Here is a tiny trained network, its code and every weight. The questions are about switching its units off for an input and a target symbol, where a switched-off unit gives its printed mean instead of its output.

import numpy as np


def w(rows, s, z=0):
    codes = np.array(rows[::2]) - 128.0
    scale = np.full(codes.shape[1], s)
    scale[-1] = z or s
    return codes * scale


def norm(h):
    return h / np.sqrt((h * h).mean(-1, keepdims=True) + 1e-5)


def f(y):
    return np.maximum(y, 0)


def softmax(a):
    e = np.exp(a - a.max(-1, keepdims=True))
    return e / e.sum(-1, keepdims=True)


def log_softmax(a):
    a = a - a.max(-1, keepdims=True)
    return a - np.log(np.exp(a).sum(-1, keepdims=True))


def net(x, mask):
    ids = ['γεζθμξπτφω'.index(c) for c in x.split()]
    T = len(ids)
    res = E[ids] + P[:T]
    r = norm(res)
    for j in range(2):
        rows = slice(3 * j, 3 * j + 3)
        q, k, v = (r @ M[0][rows].T for M in (Q, K, V))
        z = softmax(np.where(np.tri(T) > 0, q @ k.T / 3**0.5, -1e9)) @ v
        o = O[0][rows]
        res = res + np.where(mask[j], z, o[:, -1]) @ o[:, :-1]
    y = f(norm(res) @ A[0][:, :-1].T + A[0][:, -1])
    res = res + np.where(mask[2:14], y, B[0][:, -1]) @ B[0][:, :-1]
    return log_softmax(norm(res)[-1] @ U[:, :-1].T + U[:, -1])


Q, K, V, O, A, B = {}, {}, {}, {}, {}, {}
E = w([
[50,114,109],'γ',
[168,165,119],'ε',
[153,67,251],'ζ',
[100,174,128],'θ',
[104,171,197],'μ',
[83,127,75],'ξ',
[112,110,126],'π',
[169,130,140],'τ',
[80,97,130],'φ',
[156,156,114],'ω',
],0.017)
P = w([
[89,23,1],'0',
[52,210,145],'1',
[52,204,154],'2',
[51,201,156],'3',
[41,194,154],'4',
[36,193,158],'5',
[28,177,161],'6',
[30,187,162],'7',
[20,188,166],'8',
],0.0026)
Q[0] = w([
[116,252,168],'head 0',
[66,78,24],'head 0',
[159,171,159],'head 0',
[203,164,185],'head 1',
[149,186,76],'head 1',
[78,120,160],'head 1',
],0.018)
K[0] = w([
[158,93,12],'head 0',
[18,215,164],'head 0',
[207,116,117],'head 0',
[212,19,171],'head 1',
[116,80,9],'head 1',
[81,138,175],'head 1',
],0.014)
V[0] = w([
[58,136,137],'head 0',
[78,50,152],'head 0',
[170,6,89],'head 0',
[111,132,254],'head 1',
[103,155,116],'head 1',
[128,66,132],'head 1',
],0.0088)
O[0] = w([
[71,112,88,153],'head 0',
[28,148,153,28],'head 0',
[139,254,209,3],'head 0',
[163,16,220,140],'head 1',
[191,152,123,185],'head 1',
[65,67,91,63],'head 1',
],0.0071,0.0021)
A[0] = w([
[48,47,75,132],'neuron 0',
[122,79,229,166],'neuron 1',
[184,48,30,198],'neuron 2',
[159,46,30,2],'neuron 3',
[189,148,190,147],'neuron 4',
[102,76,242,190],'neuron 5',
[26,136,153,123],'neuron 6',
[168,100,37,82],'neuron 7',
[173,211,203,126],'neuron 8',
[109,195,22,32],'neuron 9',
[207,255,48,192],'neuron 10',
[15,143,68,109],'neuron 11',
],0.0075,0.002)
B[0] = w([
[230,214,88,200],'neuron 0',
[131,198,72,183],'neuron 1',
[137,214,164,190],'neuron 2',
[121,141,249,157],'neuron 3',
[200,89,100,176],'neuron 4',
[96,201,55,196],'neuron 5',
[154,106,204,184],'neuron 6',
[105,96,206,162],'neuron 7',
[158,172,30,189],'neuron 8',
[150,197,81,184],'neuron 9',
[60,2,177,253],'neuron 10',
[139,26,188,198],'neuron 11',
],0.011,0.0064)
U = w([
[140,98,129,23],'γ',
[231,2,36,184],'ε',
[193,162,159,113],'ζ',
[153,97,135,56],'θ',
[175,74,177,116],'μ',
[44,93,43,187],'ξ',
[60,155,113,102],'π',
[170,255,59,252],'τ',
[79,76,203,176],'φ',
[128,101,47,93],'ω',
],0.0082,0.0031)

Each question gives the input, a string of symbols that net reads in full, and the target symbol t.
The units are the heads (3 rows each of Q, K, V and O) and the neurons (one row each of A and B). Each row of codes is followed by its name. A weight is (code - 128) times the scale printed after its matrix; where a second scale follows, it is the last column's (O, A, B and U).
mask holds one flag per unit, heads first, then neurons. A switched-off unit (its flag False) gives its mean, the last column of its rows in O or B, instead of its output. The means were averaged over made-up inputs and are rounded, as every weight is.
A unit's drop is (log p(t) with every unit on - log p(t) with that unit switched off) / (log p(t) with every unit on - log p(t) with every unit switched off).
The circuit of an input: a set's keep is (log p(t) with only the set's units on - log p(t) with every unit switched off) / (log p(t) with every unit on - log p(t) with every unit switched off). Starting from the 12 units with the biggest drops (on a tie, the unit counted first), units are removed one at a time, each time the one whose removal leaves the highest keep (on an exact tie, the one counted first), for as long as the keep stays at least 0.8.
circuit, biggest first: the units of the circuit, biggest drop first
top k neurons: the k neurons with the biggest drops, biggest first
heads that matter: for each layer, one digit per head in row order, 1 if its drop is at least 0.15 and else 0, layers parted by /
drop when u is switched off: that unit's drop, to one decimal
input φ μ μ μ, target τ: circuit, biggest first	[neuron 8]
input φ ε ε φ ε φ τ, target τ: circuit, biggest first	[head 1; neuron 1; neuron 5]
input ω ε ε φ ε ε ε μ, target τ: heads that matter	00
input ε μ μ ξ, target τ: top 3 neurons	[neuron 10; neuron 0; neuron 2]
input φ ω ω, target φ: heads that matter	00
input ε φ π μ φ π τ ζ ω, target ε: heads that matter	10
input ε ε ε ω γ ω ε ε ζ, target ε: heads that matter	11
input φ ζ θ, target φ: heads that matter	00
input φ τ ε, target φ: heads that matter	01
input μ ζ τ φ, target τ: top 4 neurons	[neuron 10; neuron 0; neuron 5; neuron 1]
input ξ ε ε φ μ γ ε, target ξ: top 2 neurons	[neuron 10; neuron 9]
input μ τ ζ ε ε ε τ τ ξ, target τ: top 3 neurons	[neuron 10; neuron 0; neuron 9]
input μ ω τ φ μ π, target τ: drop when neuron 5 is switched off	0.1
input ε ω θ, target ε: drop when head 0 is switched off	0.5
input φ ξ φ μ φ, target τ: drop when neuron 0 is switched off	0.7
input ξ τ μ ε, target ξ: drop when head 1 is switched off	0.4
